Below is a small trained network, with its code and all its weights. Each question gives an input and a class and asks what happens when units are switched off, that is, made to give their printed mean instead of their output.

import numpy as np


def w(rows, s, z=0):
    codes = np.array(rows[::2]) - 128.0
    scale = np.full(codes.shape[1], s)
    scale[-1] = z or s
    return codes * scale


def f(y):
    return y / 2 * (1 + np.tanh(0.7978845608 * (y + 0.044715 * y**3)))


def log_softmax(a):
    a = a - a.max(-1, keepdims=True)
    return a - np.log(np.exp(a).sum(-1, keepdims=True))


def net(x, mask):
    res = np.array(x, float).reshape(1, 3) / 4 @ E
    y = f(res @ A[0][:, :-1].T + A[0][:, -1])
    res = res + np.where(mask, y, B[0][:, -1]) @ B[0][:, :-1]
    return log_softmax(res[-1] @ U[:, :-1].T + U[:, -1])


A, B = {}, {}
E = w([
[138,222,145,58],'x0',
[114,197,103,209],'x1',
[117,120,3,105],'x2',
],0.0074)
A[0] = w([
[127,150,32,99,98],'neuron 1',
[117,33,104,208,106],'neuron 2',
[129,141,118,129,251],'neuron 3',
[131,222,86,228,105],'neuron 4',
[124,240,122,37,104],'neuron 5',
[139,49,136,5,102],'neuron 6',
[131,156,231,151,104],'neuron 7',
[127,130,48,97,131],'neuron 8',
],0.019,0.011)
B[0] = w([
[113,49,196,177,200],'neuron 1',
[218,144,73,192,199],'neuron 2',
[194,226,229,2,244],'neuron 3',
[27,177,104,175,233],'neuron 4',
[215,132,33,194,238],'neuron 5',
[44,196,124,181,218],'neuron 6',
[116,43,198,172,213],'neuron 7',
[120,63,187,127,199],'neuron 8',
],0.037,0.011)
U = w([
[218,124,86,182,151],'0',
[2,188,140,166,111],'1',
[117,7,222,149,121],'2',
[152,155,158,20,254],'3',
[110,78,119,115,76],'4',
[121,94,108,123,84],'5',
],0.0097,0.006)

Each question gives the input, the list of numbers given to net, and the class t.
The units are the neurons (one row each of A and B). Each row of codes is followed by its name. A weight is (code - 128) times the scale printed after its matrix; where a second scale follows, it is the last column's (A, B and U).
mask holds one flag per neuron, in row order. A switched-off neuron (its flag False) gives its mean, the last column of its row in B, instead of its output. The means were averaged over made-up inputs and are rounded, as every weight is.
A unit's drop is (log p(t) with every unit on - log p(t) with that unit switched off) / (log p(t) with every unit on - log p(t) with every unit switched off).
The circuit of an input: a set's keep is (log p(t) with only the set's units on - log p(t) with every unit switched off) / (log p(t) with every unit on - log p(t) with every unit switched off). Starting from all 8 units, units are removed one at a time, each time the one whose removal leaves the highest keep (on an exact tie, the one counted first), for as long as the keep stays at least 0.8.
units of the circuit, in order: the units of the circuit, biggest drop first
unit that matters most: the unit with the biggest drop
top k neurons: the k neurons with the biggest drops, biggest first
drop when u is switched off: that unit's drop, to one decimal
input [-4,-3,-3], class 0: units of the circuit, in order : [neuron 2]
input [2,3,5], class 2: top 2 neurons : [neuron 1; neuron 6]
input [-8,-7,-6], class 0: top 2 neurons : [neuron 2; neuron 4]
input [-2,-2,2], class 3: units of the circuit, in order : [neuron 5; neuron 4; neuron 7]
input [4,4,-4], class 0: top 3 neurons : [neuron 6; neuron 5; neuron 1]
input [6,-8,6], class 1: top 2 neurons : [neuron 6; neuron 2]
input [3,0,-2], class 3: top 2 neurons : [neuron 2; neuron 1]
input [-5,-6,-4], class 1: top 2 neurons : [neuron 6; neuron 5]
input [2,2,-4], class 2: top 2 neurons : [neuron 7; neuron 6]
input [3,-4,6], class 2: top 2 neurons : [neuron 4; neuron 1]
input [-4,-4,5], class 2: top 4 neurons : [neuron 5; neuron 4; neuron 8; neuron 1]
input [8,-6,0], class 0: top 2 neurons : [neuron 5; neuron 4]
input [-3,4,-5], class 2: top 3 neurons : [neuron 6; neuron 7; neuron 5]
input [-3,2,0], class 3: unit that matters most : neuron 5
input [3,-2,0], class 3: top 2 neurons : [neuron 2; neuron 4]
input [6,-1,-8], class 2: top 2 neurons : [neuron 7; neuron 2]
input [-5,-2,-2], class 0: drop when neuron 2 is switched off : 1.9
input [-8,2,-6], class 0: drop when neuron 2 is switched off : 5.6
input [-7,-3,-3], class 0: drop when neuron 7 is switched off : 0.0
input [5,-3,6], class 2: unit that matters most : neuron 1
